Here is a tiny trained network, its code and every weight. The questions are about switching its units off for an input and a class, where a switched-off unit gives its printed mean instead of its output.

import numpy as np


def w(rows, s, z=0):
    codes = np.array(rows[::2]) - 128.0
    scale = np.full(codes.shape[1], s)
    scale[-1] = z or s
    return codes * scale


def norm(h):
    return h / np.sqrt((h * h).mean(-1, keepdims=True) + 1e-5)


def f(y):
    return y / 2 * (1 + np.tanh(0.7978845608 * (y + 0.044715 * y**3)))


def log_softmax(a):
    a = a - a.max(-1, keepdims=True)
    return a - np.log(np.exp(a).sum(-1, keepdims=True))


def net(x, mask):
    res = np.array(x, float).reshape(1, 6) / 4 @ E
    u = 0
    for l in range(4):
        y = f(norm(res) @ A[l][:, :-1].T + A[l][:, -1])
        res = res + np.where(mask[u : u + 8], y, B[l][:, -1]) @ B[l][:, :-1]
        u += 8
    return log_softmax(norm(res)[-1] @ U[:, :-1].T + U[:, -1])


A, B = {}, {}
E = w([
[153,154,193,160,206],'x0',
[151,105,155,140,106],'x1',
[34,157,219,104,150],'x2',
[176,124,104,4,147],'x3',
[117,205,104,170,207],'x4',
[71,98,127,80,194],'x5',
],0.005)
A[0] = w([
[115,188,164,161,87,196],'0.n1',
[105,64,56,128,79,3],'0.n2',
[188,168,73,72,108,77],'0.n3',
[176,162,67,85,142,56],'0.n4',
[134,164,154,186,1,66],'0.n5',
[221,104,96,223,153,62],'0.n6',
[139,156,170,176,26,95],'0.n7',
[136,98,90,136,159,100],'0.n8',
],0.009,0.0012)
B[0] = w([
[83,111,93,154,169,191],'0.n1',
[73,178,123,120,95,216],'0.n2',
[146,145,74,111,167,253],'0.n3',
[180,106,119,111,130,223],'0.n4',
[115,7,127,109,126,249],'0.n5',
[163,159,173,166,131,252],'0.n6',
[120,65,103,138,144,224],'0.n7',
[142,107,152,119,90,146],'0.n8',
],0.016,0.0028)
A[1] = w([
[145,149,163,195,150,72],'1.n1',
[83,159,95,118,12,34],'1.n2',
[126,138,204,82,183,60],'1.n3',
[86,119,97,85,119,89],'1.n4',
[147,108,148,174,125,122],'1.n5',
[116,161,78,155,127,78],'1.n6',
[108,110,101,131,78,139],'1.n7',
[159,82,112,150,85,3],'1.n8',
],0.011,0.0011)
B[1] = w([
[165,167,139,202,122,206],'1.n1',
[92,158,84,189,6,206],'1.n2',
[46,117,202,73,65,251],'1.n3',
[170,162,170,183,67,221],'1.n4',
[161,129,170,151,136,169],'1.n5',
[122,110,173,125,172,141],'1.n6',
[134,106,80,162,115,176],'1.n7',
[61,114,139,104,192,188],'1.n8',
],0.011,0.0026)
A[2] = w([
[113,254,139,161,155,107],'2.n1',
[43,169,170,203,97,162],'2.n2',
[211,180,55,54,137,49],'2.n3',
[124,129,166,101,225,175],'2.n4',
[188,135,50,37,187,150],'2.n5',
[87,153,203,126,132,63],'2.n6',
[190,138,143,151,147,97],'2.n7',
[82,183,45,138,37,8],'2.n8',
],0.0085,0.0013)
B[2] = w([
[124,69,73,144,184,195],'2.n1',
[198,123,69,49,164,247],'2.n2',
[170,89,205,4,118,245],'2.n3',
[148,174,31,150,79,195],'2.n4',
[176,128,195,38,70,255],'2.n5',
[62,171,107,134,159,181],'2.n6',
[141,169,143,136,102,153],'2.n7',
[159,156,68,154,20,200],'2.n8',
],0.011,0.0039)
A[3] = w([
[117,134,70,105,157,116],'3.n1',
[116,146,116,147,100,118],'3.n2',
[163,162,166,192,126,97],'3.n3',
[80,127,164,75,101,129],'3.n4',
[116,121,164,132,143,120],'3.n5',
[77,162,145,115,99,192],'3.n6',
[66,166,99,195,140,128],'3.n7',
[105,2,137,134,132,3],'3.n8',
],0.014,0.0015)
B[3] = w([
[69,126,176,129,198,162],'3.n1',
[167,108,86,152,116,140],'3.n2',
[206,129,137,218,183,163],'3.n3',
[118,255,110,202,139,234],'3.n4',
[140,144,63,118,132,135],'3.n5',
[130,131,42,202,154,181],'3.n6',
[160,70,188,36,81,192],'3.n7',
[48,28,209,173,83,254],'3.n8',
],0.013,0.0049)
U = w([
[137,153,63,137,27,178],'0',
[78,151,146,54,237,9],'1',
[66,250,93,153,157,109],'2',
[225,151,167,214,192,88],'3',
[208,174,163,2,105,142],'4',
[73,39,165,168,112,250],'5',
],0.011,0.0015)

Each question gives the input, the list of numbers given to net, and the class t.
The units are the neurons (one row each of A and B). Each row of codes is followed by its name. A weight is (code - 128) times the scale printed after its matrix; where a second scale follows, it is the last column's (A, B and U).
mask holds one flag per neuron, layer by layer. A switched-off neuron (its flag False) gives its mean, the last column of its row in B, instead of its output. The means were averaged over made-up inputs and are rounded, as every weight is.
A unit's drop is (log p(t) with every unit on - log p(t) with that unit switched off) / (log p(t) with every unit on - log p(t) with every unit switched off).
The circuit of an input: a set's keep is (log p(t) with only the set's units on - log p(t) with every unit switched off) / (log p(t) with every unit on - log p(t) with every unit switched off). Starting from the 12 units with the biggest drops (on a tie, the unit counted first), units are removed one at a time, each time the one whose removal leaves the highest keep (on an exact tie, the one counted first), for as long as the keep stays at least 0.8.
circuit, biggest first: the units of the circuit, biggest drop first
k most important neurons: the k neurons with the biggest drops, biggest first
top k neurons in layer l: the k neurons of layer l with the biggest drops, biggest first
drop when u is switched off: that unit's drop, to one decimal
input [6,-5,-1,2,5,5], class 2: circuit, biggest first	(1.n3, 3.n4)
input [-3,1,-8,-6,4,-7], class 5: circuit, biggest first	(0.n5)
input [7,-3,5,4,3,6], class 2: circuit, biggest first	(1.n3, 3.n4)
input [5,-8,0,-4,-3,-1], class 3: 2 most important neurons	(1.n1, 0.n2)
input [6,6,7,-1,-5,0], class 2: circuit, biggest first	(3.n4, 2.n6)
input [-1,-6,-8,-8,-1,-2], class 5: 4 most important neurons	(0.n5, 0.n7, 3.n8, 1.n8)
input [-6,-8,6,0,4,-1], class 1: circuit, biggest first	(2.n2, 3.n1)
input [-4,-4,-7,-3,-7,-6], class 5: 2 most important neurons	(0.n5, 0.n7)
input [-1,-8,0,-1,8,-1], class 1: 2 most important neurons	(2.n1, 3.n1)
input [4,1,5,6,-7,-6], class 5: 2 most important neurons	(3.n8, 0.n6)
input [-4,3,-1,-2,7,-4], class 5: 3 most important neurons	(0.n5, 0.n7, 3.n8)
input [-2,-7,7,4,-5,-2], class 2: 2 most important neurons	(1.n3, 0.n2)
input [-8,-8,-1,0,6,-7], class 5: top 2 neurons in layer 1	(1.n6, 1.n8)
input [0,7,-6,1,2,-1], class 3: circuit, biggest first	(0.n6)
input [-4,-1,-1,1,-7,-7], class 5: 3 most important neurons	(0.n5, 0.n7, 3.n8)
input [7,-2,5,4,0,-7], class 1: 2 most important neurons	(0.n1, 0.n5)
input [-2,-6,8,-6,6,8], class 1: drop when 3.n8 is switched off	0.1
input [-2,0,-6,-7,-7,8], class 0: drop when 0.n2 is switched off	1.3
input [1,-2,4,8,3,6], class 2: drop when 1.n3 is switched off	0.6
input [6,5,6,-3,6,-1], class 1: top neuron in layer 0	(0.n6)
input [-7,1,2,2,-5,-7], class 5: 2 most important neurons	(0.n5, 0.n7)
